Below are the code and all the weights of a small trained network. Each question names an input and a class and asks about switching units off, where a switched-off unit gives its printed mean instead of its output.

import numpy as np


def w(rows, s, z=0):
    codes = np.array(rows[::2]) - 128.0
    scale = np.full(codes.shape[1], s)
    scale[-1] = z or s
    return codes * scale


def f(y):
    return np.maximum(y, 0)


def log_softmax(a):
    a = a - a.max(-1, keepdims=True)
    return a - np.log(np.exp(a).sum(-1, keepdims=True))


def net(x, mask):
    res = np.array(x, float).reshape(1, 8) / 4 @ E
    y = f(res @ A[0][:, :-1].T + A[0][:, -1])
    res = res + np.where(mask, y, B[0][:, -1]) @ B[0][:, :-1]
    return log_softmax(res[-1] @ U[:, :-1].T + U[:, -1])


A, B = {}, {}
E = w([
[254,90,90,187,128,213,186],'x0',
[122,142,109,71,221,135,108],'x1',
[105,183,144,194,143,78,175],'x2',
[154,166,40,128,95,70,54],'x3',
[127,149,54,158,166,194,108],'x4',
[175,71,108,51,129,67,81],'x5',
[103,25,53,160,86,139,157],'x6',
[140,127,91,101,98,181,239],'x7',
],0.0089)
A[0] = w([
[42,151,208,147,163,35,200,149],'neuron 0',
[159,111,228,98,189,210,76,100],'neuron 1',
[111,114,110,107,90,190,104,45],'neuron 2',
[148,154,143,113,102,93,166,2],'neuron 3',
[182,8,141,179,100,170,218,147],'neuron 4',
[103,68,132,43,214,133,177,118],'neuron 5',
[249,138,159,216,132,153,218,92],'neuron 6',
[170,63,59,163,175,61,60,124],'neuron 7',
[61,129,61,228,189,199,129,105],'neuron 8',
[121,157,167,158,170,83,82,139],'neuron 9',
],0.023,0.0052)
B[0] = w([
[169,143,151,205,136,119,130,231],'neuron 0',
[226,138,145,156,126,149,141,206],'neuron 1',
[125,125,150,144,136,115,138,155],'neuron 2',
[129,122,105,134,141,144,145,146],'neuron 3',
[104,173,161,216,139,132,134,249],'neuron 4',
[137,104,108,65,114,162,120,197],'neuron 5',
[113,91,99,50,124,181,112,253],'neuron 6',
[250,112,138,112,127,86,123,202],'neuron 7',
[112,131,137,124,125,232,136,219],'neuron 8',
[128,127,129,161,123,75,142,191],'neuron 9',
],0.026,0.028)
U = w([
[164,136,146,78,116,163,164,226],'0',
[82,183,154,131,129,162,181,37],'1',
[159,119,119,65,108,1,112,2],'2',
[189,169,194,166,123,66,154,180],'3',
],0.0081,0.0057)

Each question gives the input, the list of numbers given to net, and the class t.
The units are the neurons (one row each of A and B). Each row of codes is followed by its name. A weight is (code - 128) times the scale printed after its matrix; where a second scale follows, it is the last column's (A, B and U).
mask holds one flag per neuron, in row order. A switched-off neuron (its flag False) gives its mean, the last column of its row in B, instead of its output. The means were averaged over made-up inputs and are rounded, as every weight is.
A unit's drop is (log p(t) with every unit on - log p(t) with that unit switched off) / (log p(t) with every unit on - log p(t) with every unit switched off).
The circuit of an input: a set's keep is (log p(t) with only the set's units on - log p(t) with every unit switched off) / (log p(t) with every unit on - log p(t) with every unit switched off). Starting from all 10 units, units are removed one at a time, each time the one whose removal leaves the highest keep (on an exact tie, the one counted first), for as long as the keep stays at least 0.8.
circuit, biggest first: the units of the circuit, biggest drop first
most important unit: the unit with the biggest drop
top k neurons: the k neurons with the biggest drops, biggest first
drop when u is switched off: that unit's drop, to one decimal
input [3,-6,8,8,-5,3,3,-4], class 2: top neuron : (neuron 4)
input [3,5,7,2,7,-8,-8,0], class 0: top 2 neurons : (neuron 4; neuron 6)
input [0,4,-5,7,-2,1,6,-1], class 2: top 2 neurons : (neuron 4; neuron 0)
input [2,2,5,6,3,5,-7,-1], class 2: circuit, biggest first : (neuron 4; neuron 8)
input [-2,-3,-8,2,-2,8,3,-7], class 2: top 2 neurons : (neuron 4; neuron 0)
input [-8,-1,2,-7,2,2,-1,7], class 3: top 3 neurons : (neuron 0; neuron 6; neuron 8)
input [-4,2,-4,-1,2,-5,5,2], class 1: top 2 neurons : (neuron 7; neuron 6)
input [1,2,-5,-3,7,8,0,-3], class 2: circuit, biggest first : (neuron 4; neuron 8)
input [5,7,-1,8,-6,1,3,1], class 2: top 4 neurons : (neuron 0; neuron 4; neuron 1; neuron 8)
input [2,7,4,7,-7,6,-5,8], class 2: circuit, biggest first : (neuron 8; neuron 4)
input [5,-8,-3,0,3,3,-7,-5], class 0: top 3 neurons : (neuron 0; neuron 6; neuron 4)
input [4,7,-7,-7,-6,-5,-1,-8], class 3: top 3 neurons : (neuron 1; neuron 6; neuron 8)
input [1,-5,-2,-7,8,1,1,-6], class 1: top 2 neurons : (neuron 8; neuron 7)
input [7,5,-6,-6,-8,-1,8,-8], class 3: most important unit : neuron 4
input [7,-6,6,-1,-8,1,-1,-3], class 1: top 3 neurons : (neuron 4; neuron 6; neuron 7)
input [-2,-7,4,4,5,-4,2,1], class 1: drop when neuron 1 is switched off : 0.3
input [-1,-5,-6,-5,-6,-4,-6,4], class 3: drop when neuron 8 is switched off : 0.1
input [-1,5,-6,6,1,0,3,-3], class 2: drop when neuron 4 is switched off : 0.4
